In the rows, 128 means zero.
Each row of numbers stands for one element and depends on some of the facts below. Use the named rows to name the rest.

Some facts about the elements:
ψ d <- z_102,z_203,z_279,z_631,z_709,z_819,z_88,z_880
ψ e <- z_114,z_130,z_186,z_249,z_267,z_278,z_296,z_375,z_662,z_668,z_722,z_727,z_735,z_815,z_959,z_990
ψ a <- z_118,z_13,z_140,z_239,z_246,z_248,z_288,z_291,z_292,z_341,z_439,z_442,z_462,z_479,z_484,z_513,z_523,z_536,z_585,z_630,z_654,z_704,z_714,z_754,z_769,z_776,z_783,z_824,z_840,z_841,z_846,z_847,z_848,z_871,z_936
ψ f <- z_133,z_219,z_222,z_257,z_280,z_357,z_369,z_486,z_667,z_688,z_743,z_887,z_926,z_965,z_979
ψ c <- z_171,z_185,z_259,z_282,z_321,z_337,z_403,z_405,z_423,z_50,z_519,z_555,z_63,z_633,z_685,z_74,z_787,z_839,z_881,z_885,z_913,z_938,z_994
ψ b <- z_236,z_24,z_36,z_394,z_458,z_480,z_534,z_546,z_552,z_601,z_642,z_673,z_718,z_723,z_746,z_762,z_8,z_878,z_909,z_950
z_102 ξ: z_288,z_714
z_130 ξ: z_754,z_357
z_140 ξ: z_236
z_186 ξ: z_926,z_458,z_667
z_203 ξ: z_704,z_722
z_219 ξ: z_13,z_239
z_222 ξ: z_259
z_236 ξ: z_819
z_24 ξ: z_523
z_246 ξ: z_288
z_248 ξ: z_394
z_249 ξ: z_819
z_257 ξ: z_484
z_267 ξ: z_171,z_654,z_815
z_278 ξ: z_685,z_642
z_279 ξ: z_848,z_840
z_280 ξ: z_357
z_282 ξ: z_246,z_259
z_291 ξ: z_171
z_292 ξ: z_280
z_296 ξ: z_292,z_439
z_321 ξ: z_357
z_337 ξ: z_140
z_36 ξ: z_668
z_369 ξ: z_236,z_769
z_375 ξ: z_36
z_403 ξ: z_824
z_423 ξ: z_673
z_442 ξ: z_133
z_458 ξ: z_642,z_357,z_585,z_965
z_479 ξ: z_248
z_484 ξ: z_118
z_486 ξ: z_913
z_50 ξ: z_480,z_403
z_513 ξ: z_288,z_938
z_519 ξ: z_633,z_480
z_523 ξ: z_74
z_536 ξ: z_74,z_140
z_546 ξ: z_815
z_552 ξ: z_709
z_555 ξ: z_819
z_63 ξ: z_546,z_248,z_140
z_630 ξ: z_552
z_631 ξ: z_236,z_722
z_633 ξ: z_824
z_642 ξ: z_288,z_709
z_654 ξ: z_288,z_439,z_722
z_662 ξ: z_723
z_667 ξ: z_259
z_673 ξ: z_847,z_965
z_688 ξ: z_950,z_102,z_709
z_704 ξ: z_819
z_714 ξ: z_709
z_722 ξ: z_585,z_239,z_709,z_259
z_727 ξ: z_642
z_735 ξ: z_63
z_743 ξ: z_990
z_746 ξ: z_718
z_754 ξ: z_288,z_938
z_769 ξ: z_631,z_673,z_709
z_776 ξ: z_990
z_783 ξ: z_880,z_140
z_787 ξ: z_523,z_534,z_341
z_8 ξ: z_140
z_815 ξ: z_994
z_824 ξ: z_546,z_140
z_839 ξ: z_722
z_840 ξ: z_965,z_63
z_841 ξ: z_633
z_846 ξ: z_458
z_847 ξ: z_546,z_815
z_871 ξ: z_754,z_236,z_709
z_878 ξ: z_722
z_880 ξ: z_685,z_102
z_881 ξ: z_762,z_185
z_885 ξ: z_704
z_909 ξ: z_685
z_913 ξ: z_114
z_926 ξ: z_130,z_722
z_936 ξ: z_394
z_938 ξ: z_236
z_979 ξ: z_222
z_990 ξ: z_642

Named rows:
z_375: [137 126 190  92 128  70 110  89 152 163 106 128 136 111  74  89 162  97
 125  95 130 133 141 134 122 132 129 128  95 112 103 137  99 173  98  98
 129 138 160 143  77]
z_118: [169 112 168 101 151  82 109 108 118 169 118 117 156 118  64  98 173  85
 141 110 108 156 131 127 104 136 114 122  76 129 105 163 117 144 125 104
 105 156 168 118  76]
z_222: [151 128 165  96 123 137 102 105 143 182 106 129 156 118  72  89 188  88
 123 115 148 112 102 172 103 124 150 119  65 128  82 143  59 151 122  72
 138 135 175 150  49]
z_673: [154 127 178 118 127  87 123 107 164 153  99 143 140 102  40 121 169 119
 142 118 156 113 142 149 107 127 121 104  76 134 110 143 115 176  93 114
 100 117 132 114  74]
z_815: [ 87 123 189 117 113  66 125 103 172 156  93 135 122 112  41 128 183 116
 137  91 144 116 136 129  78 118  94 133  59 136 108 131  77 164  21  97
 108 154 112 116  93]
z_279: [139 125 161 122 131  75 112 113 153 187  98 137 142 109  72 101 176  94
 119 122 132 131 119 131 137 144 149 117  83 123 115 122  95 173 111 106
 110 128 174 153  69]
z_546: [110 129 171 121 112  82 134 109 159 145  81 163 135 111  21 149 187 133
 146 118 165 105 100 137  68 130  85 112  51 135 111 140  92 164  22 110
  82 135 110 117  95]
z_74: [192 135 161  95 135  85 117 100 129 173 120 125 131 130 102 103 164  88
 100 110 125 145 134 124  99 141 139 115  82 124  99 140  84 168 119 116
  89 151 160 109  75]
z_936: [161 121 173 104 141  84 116 107 126 168 109 127 151 116  61  93 171  94
 155 109 120 145 121 128 114 133 111 113  86 122  99 158 111 151 115  94
 111 145 180 133  78]
z_630: [171 110 182 118 135  85 117 111 131 167 114 126 144 114  64  90 170 102
 162 110 124 132 125 122 125 129 111 113  92 122  99 161 105 160 124  87
 111 137 180 127  74]
z_959: [146 119 187  89 137  67 105  89 142 161 114 120 141 113  73  92 166  89
 111  98 119 140 146 129 113 139 132 138  87 118 107 142 105 167 111 105
 122 148 151 127  74]
z_723: [178 118 163  90 142  95 105 100 134 151 113 134 162 111  56 120 171 101
 109 123 128 136 125 144 100 150 132 120  77 129 114 157 130 164 122 126
 101 139 138 118  80]
z_185: [189 133 162 101 134  91 117 105 140 174 121 122 132 130 100 110 165  93
 103 109 124 142 143 127  92 138 137 115  79 133 101 140  86 174 111 117
  91 154 153 104  78]
z_913: [177 143 168 105 123  91 120 104 150 176 111 134 129 125  99 104 162 101
 118 107 136 135 137 130 104 131 134 105  88 125  95 134  81 178  98 108
  99 141 163 117  79]
z_762: [179 119 164  92 142  95 104 100 134 152 113 135 162 111  55 118 170 101
 109 124 130 135 128 141 101 151 133 121  74 129 113 157 131 165 123 128
 102 139 139 117  80]
z_102: [134 125 174 127 107  99  89 148 148 167  93 143 159 117  85 126 181 146
 109 121 128 134 108  76 152 144 148 128 110  97 119 149 107 198 108  90
 130 132 189 155  94]
z_219: [145 125 159 107 139 118 114  99 139 174 107 124 147 121  74  95 173  98
 123 117 136 120 121 139  97 123 152 125  78 113  91 146  89 162 125  76
 122 120 173 124  50]
z_839: [193 132 178 106  92 130 110 106 169 186 117 139 140 124 105  95 172 100
 130 108 149 108 110 172 127 132 139  95  84 146  83 129  47 182  97  96
 122 158 173 144  86]
z_847: [105 121 177 133 125  74 138 121 148 163  90 138 131 115  29 127 190 116
 177 105 141 123 113 123  76 115  73 112  54 140 103 146  79 145  31  87
  89 151 139 117  89]

Name these rows:
No name comes twice in this set of rows, the named rows included.
[183 124 147 112 118 123 126  60 148 170 109 150 143 140 131  97 130 117
 133 116 116 128  91 113 128 151 154  98 129  99  85 129 119 221  95  96
 101 136 206 141 114]	z_938
[198  82 209 147 114  87 116 137 129 151 131 115 130 115  66  88 170 135
 166 104 129  98 132  90 155 124 109 125 107 116 103 175  92 181 162  73
 110 124 183 106  66]	z_714
[168 162 181  97 138  85 105 118 174 164  92 140 152  90  50 103 155 109
 139 119 159 148 179 159 135 114 143  86 100 119 105 146 142 176 129 114
 137  94 162 140  60]	z_458
[151 133 168 100 114 153 101 103 165 189 105 132 161 113  79  82 181  90
 137 115 156 104 105 191 121 117 159 104  77 132  75 135  63 163 122  65
 155 129 189 164  52]	z_926
[177 166 169  96 132  89 116 107 164 185 103 133 132 117 101  93 152  91
 125 107 141 155 164 145 118 121 148  89  98 122  91 129  96 178 112 110
 118 127 178 133  70]	z_321
[142 130 156 107 156 102 115 104 138 174 107 112 141 118  65  99 173  89
 113 116 132 131 148 137  86 117 153 127  70 118  97 148 102 156 131  88
 114 117 158 107  41]	z_965
[178 128 204 131 101 107  92 157 161 132 102 138 153 103  63 126 161 177
 133 113 152 115 156  82 153 122 133 113 126  94 115 177 139 212 139  92
 137  96 168 117  86]	z_642
[123 103 164 118 140  88 126  52 179 165 111 124 137 116  80  96 137  99
 141  99 111 125 142 140 112 138 140 119 101 128 100 119 140 198  70 102
 113 136 152 118 100]	z_249
[152 130 176 107 143  69 123 110 129 170 102 130 140 110  55  89 167  92
 165 111 129 148 132 130 115 124 108 106  85 119  99 154 105 149 108  92
 108 132 178 135  70]	z_840
[158 131 177 107 141  83 114 111 139 174 104 127 150 109  63  90 166  94
 164 110 126 151 137 136 126 125 116 103  92 122  96 154 116 155 116  90
 120 134 186 138  74]	z_846
[164 119 143 132 131 114 137  68 179 176 116 131 130 131 108 112 135 105
 138 110 119 123 137 137  96 133 147  94  97 141  92 114 121 205  68 112
  83 141 157  98 105]	z_555
[180  98 180 125 130  99 119  99 131 162 118 129 149 120  79  83 155 114
 168 112 117 125 110 113 146 136 122 111 115 110  94 160 120 182 135  80
 113 129 202 136  85]	z_871

Now the same elements, written a new way:
Named rows:
z_887: [115 138  94 133 122 116 131 130 155  94 144 114 144 120 128 112 126 138
 112 137 111  98 132 118 150 159 157 132 145 128 154 126  94 149 116 140]
z_288: [109 135 112 132 146 182 126 134 128 126 184 122 112 137 148  99  62 153
 146 147 119 170 128 162 113 105 156 132  63 150 150 107 127 149  84 149]
z_994: [110 140 156 116 114 128 167 120 158 120 135 139 140 136 109 164 116 140
 145 131 147 155 134 116 121 107 158 131 143 134 134 130 120 139 107 138]
z_601: [108 139 129 100 149  98 123 130 124  95  99 110 144 100 134 124 139 146
 130 139 129 114  93 130 158 103 145 129 143 122 136 151 173 137 126 157]
z_249: [139 114 162 116 116 137 131 173 155 151 153 144 163 158 116 120 121 140
 128 105 128  61 140 126  85 110  91  76 126 127 164 153 119 136 153 119]
z_633: [119 135 145 151 119 127 131 122  76 143 125 146 111 141 117 175 140 126
 136 141 164 173 151  97 132 124 139 136 134 138 110 125 137 125 117 118]
z_714: [156 103 115 118 126 173 161  85 115 137 101 146 131  93 130 108 121  90
 107  58  82 107 161 158  77 131 105 165 123 120 105 126 108 123 101 145]
z_881: [110 126 156 126 113 130 139 114 131 138 136 141 132 134 111 166 131 119
 139 137 146 158 137 123 125 120 140 125 143 136 123 126 124 124 110 131]
z_267: [155 139 137 135 141 142 139 151 130 131 126 136 140 144 118  99 129 159
 132 104 144 109 156 109 101  81 123 110 118 110 147 118 140 132 143  84]
z_279: [180 133 112 131 101 121 122 120 126 127 107  83 103  96  93 150 126 132
 135 115 134 130 105 141 125 121 127 128 142 135 142 130 106 128 160 132]
z_787: [109 126 157 129 113 128 137 114 125 137 137 142 130 136 110 165 133 120
 138 139 148 158 135 122 126 123 139 124 142 135 121 126 123 121 110 129]
z_936: [132 135 117 133 136 130 143 131 141 140 144 135 120 146 157 124 110 124
 136 123 122 143 116 129 129 155 114 149 112 133 110 127 116 129 137 121]
z_783: [135 139 106 152 140 136 123 139  79 159 145 142 103 148 164 144 125 121
 140 127 126 143 125 113 130 175 107 152 101 142 106 137 128 128 142 127]
z_909: [113 128 133 115 145 104 110 129 103  97  96 112 136 105 128 124 135 141
 116 141 134 121 110 128 158  93 134 126 139 122 127 140 175 136 119 147]
z_555: [ 97 100 180 106  81 131 143 150 158 147 150 152 145 159 102 178 114 120
 125 138 142 123 145 133  97 126 119  85 145 148 137 151 111 141 119 153]
z_278: [156 117 150 152 144 145 118 127 117 131 146 128 149 134 114 100 119 134
 115  98 133  98 144 130 115  85  95 114 128 111 140 120 123 118 121  84]
z_885: [108 111 168 120  98 129 138 127 144 141 132 147 132 149 105 165 127 118
 129 139 148 148 148 127 114 116 132 106 143 138 123 128 122 125 114 131]
z_727: [159 109 154 153 141 144 119 127 115 131 142 130 150 133 113  95 119 127
 108  95 131  98 146 133 113  80  91 109 129 110 137 119 122 115 120  80]
z_631: [169 113 101  99  86 139  85 123 115 177  77 111  73  83  83 150 190  99
 150 123 116 117 128 161  75 157 125  97 126 137 140 120 126  92 188 160]

Name these rows:
No name comes twice in this set of rows, the named rows included.
[174 120 113 105  89 127 111 124 154 146  80  96  87  94  84 138 157 118
 141 125 125 131 118 154 100 127 132 108 134 126 138 115 120 109 177 134]	z_203
[114  99 161  98  87 130 150 184 203 151 155 149 145 184 143 135  91 124
 114 126 110  88 128 145  87 157  89  91 114 150 130 159 101 153 157 150]	z_704
[102 145 139 100 125 125 145  99 168 142 120 146 121 118 113 153 163 121
 168 148 137 170 121 128 124 132 168 128 142 122 127 112 137 102 127 136]	z_259
[129 139 119 117 144 126 150 118 174 137 144 132 129 135 158 118 118 121
 143 120 110 136  98 136 135 159 121 151 122 126 115 128 113 121 141 124]	z_585
[199 119 106 104  98 148 156  69 129 123  75  90 127  35  72 143 139 101
 128  47  90  86 124 169  84 112 127 153 163 122 144 139  91 124 130 168]	z_709
[131 140 115 137 141 131 135 129 127 147 148 134 116 143 162 130 118 121
 139 125 120 141 111 125 136 163 114 151 112 133 110 130 119 126 142 123]	z_523
[127 146 112 112 141 127 154 122 172 138 141 136 129 134 157 120 121 124
 151 121 107 136 100 134 129 164 128 152 116 128 120 128 116 123 144 134]	z_239
[124 147 115 119 143 132 152 129 166 133 153 132 126 138 156 121 107 131
 149 129 113 142 102 136 130 154 132 149 109 131 124 128 117 132 135 133]	z_439
[119 130  95 137 118 119 121 131 145 101 133 117 135 120 123 107 136 131
 107 138 114 103 146 119 145 157 153 130 142 125 144 116 102 142 120 134]	z_219
[155 137 134 149 148 133 122 141 104 143 136 136 137 140 125 113 143 142
 133 103 141 104 141 107 115 108 106 116 123 112 142 128 135 117 148  85]	z_735
[113 133 141 151 119 131 111 125  47 161 136 152 108 136 122 191 154 116
 145 143 156 163 147 100 127 148 129 129 130 150 118 139 134 121 119 140]	z_337

The same elements again, as new rows of numbers:
Some elements and their rows:
z_783: [151 112 118 119 135 144 136 132 140 124 141 115 154 112 118 158 134 121
 119 113 128 122 138 121 116 148 169]
z_839: [113 124 118 119 121 126 107 143 172 134 110 127 159 161 119  77 136 130
 141 103 154 148  90 159 142 145 137]
z_321: [113 125 111 138 116 140 135 150 142 119 134 144 121 116 156  78 134 145
 132 108 142 142 102 124 127 121 113]
z_536: [151 113 119 122 134 144 138 131 141 124 140 115 152 110 117 159 133 120
 119 112 127 123 139 121 117 149 167]
z_462: [151 131 150 121 132 118 140 115 122 120 111 114 107 112 134 120 131 100
 129 124 107 132 138  89 129 117 133]
z_63: [112 110  96 133 122 144 161 167 170 126 132 152 152 113 119 147 140 137
 105  92 148 153 131 100 115 157 165]
z_458: [116 142 133 164 129 129 125 124  70 138 154 143 136 122 144 119 120 156
 131 123 131 123 119 155 125 125  59]
z_394: [111 144 141 152 135  99 156 120  83 136 106 134  99 126 124 144 117 118
 128 123 118 135 147 133 127 128  91]
z_248: [153 120 132 132 132 143 130 121 134 126 147 119 149 106 130 127 135 128
 124 112 122 126 126 109 125 140 142]
z_913: [113 121 113 128 116 135 132 156 151 121 127 145 130 129 143  98 137 137
 127 108 141 143 108 117 128 132 124]
z_555: [ 98 100 112 107 102 140 133 169 143 106 126 137  96 113 155 121 132 139
 149 128 133 115 106 152 142 143 115]
z_685: [115 133 127 121 118 114 151 152 140 116  98 146  89 128 150  97 134 113
 123 119 126 151 125  83 126 110 113]
z_203: [112 113 138 119 125 132  99 109 134 128 121 118 155 142 120 110 129 144
 144 109 138 136 107 167 141 145 144]
z_585: [151 135 156 120 133 115 135 110 125 123 110 114 109 117 133 113 131  99
 131 124 106 133 133  86 133 119 129]
z_848: [152 130 152 123 133 117 144 113 122 120 111 116 102 111 134 121 131 100
 129 123 106 132 138  84 129 116 132]
z_871: [152 110 131  87 127 139  95 146 129 121 134 110 157 146 124 159 134 113
 127 140 125 103 125 136 121 139 137]
z_219: [108 135 121 136 127 126 124 107 159 140 134 137 125 141 114 139 122 152
 129 159 133 128 134 138 139 114 138]
z_140: [144  87  96  98 132 148 144 151 153 114 129 101 145 116 102 212 131 111
 122 120 133 103 152 163 113 174 208]
z_754: [172 125  88 111 147 149 110 138 108 110 133  95 135 150 149 115 124 121
 130 134 148 110 128 177  88  94 158]

Which element is each row?
No name comes twice in this set of rows, the named rows included.
[108 115 114 120 112 137 129 159 150 118 127 140 124 126 145 102 136 139
 137 114 141 133 103 135 135 138 121]	z_885
[119 122 176  72 119 104  85 140 114 128  94 144 137 169 122 156 136 109
 109 148 111 138 140  63 127 119 101]	z_709
[110 141 115 160 124 139 134  97 140 133 155 139 106 118 140 102 120 172
 139 153 132 127 122 143 139  96 117]	z_280
[136 120 107 102 137 140  93 140  99 116 123 126 149 165 145 125 126 141
 114 134 150 131 131 151  91  96 141]	z_102
[112 135 128 109 124 125  97 127 153 143 134 145 142 165 111 160 125 146
 117 176 132 120 136 122 131 110 122]	z_688
[ 88  91 104 107 113 130 133 158  86 113 124 109  90 123 127 211 111 134
 162 150 129  71 134 251 141 174 112]	z_236
[113 130 126 123 119 113 156 152 147 117  93 143  89 125 142 102 134 112
 123 113 127 154 128  86 128 117 127]	z_74
[111  98  76  93 117 141 128 183 151 106 110 122 113 146 138 143 129 126
 137 130 155 114 119 189 115 137 160]	z_938
[111 137 131 147 138 113 107 114 110 152 119 117 169 164 101 125 119 134
 144 111 145 128 112 211 139 158 107]	z_878
[116 131 158  97 123 110  75 162  89 152 132 149 183 183 104 187 129 127
 109 151 125 112 131 130 125 150  57]	z_552
[112 144 144 145 134  99 149 123  82 136 102 134 100 133 124 148 117 114
 127 126 118 133 148 132 127 128  88]	z_950

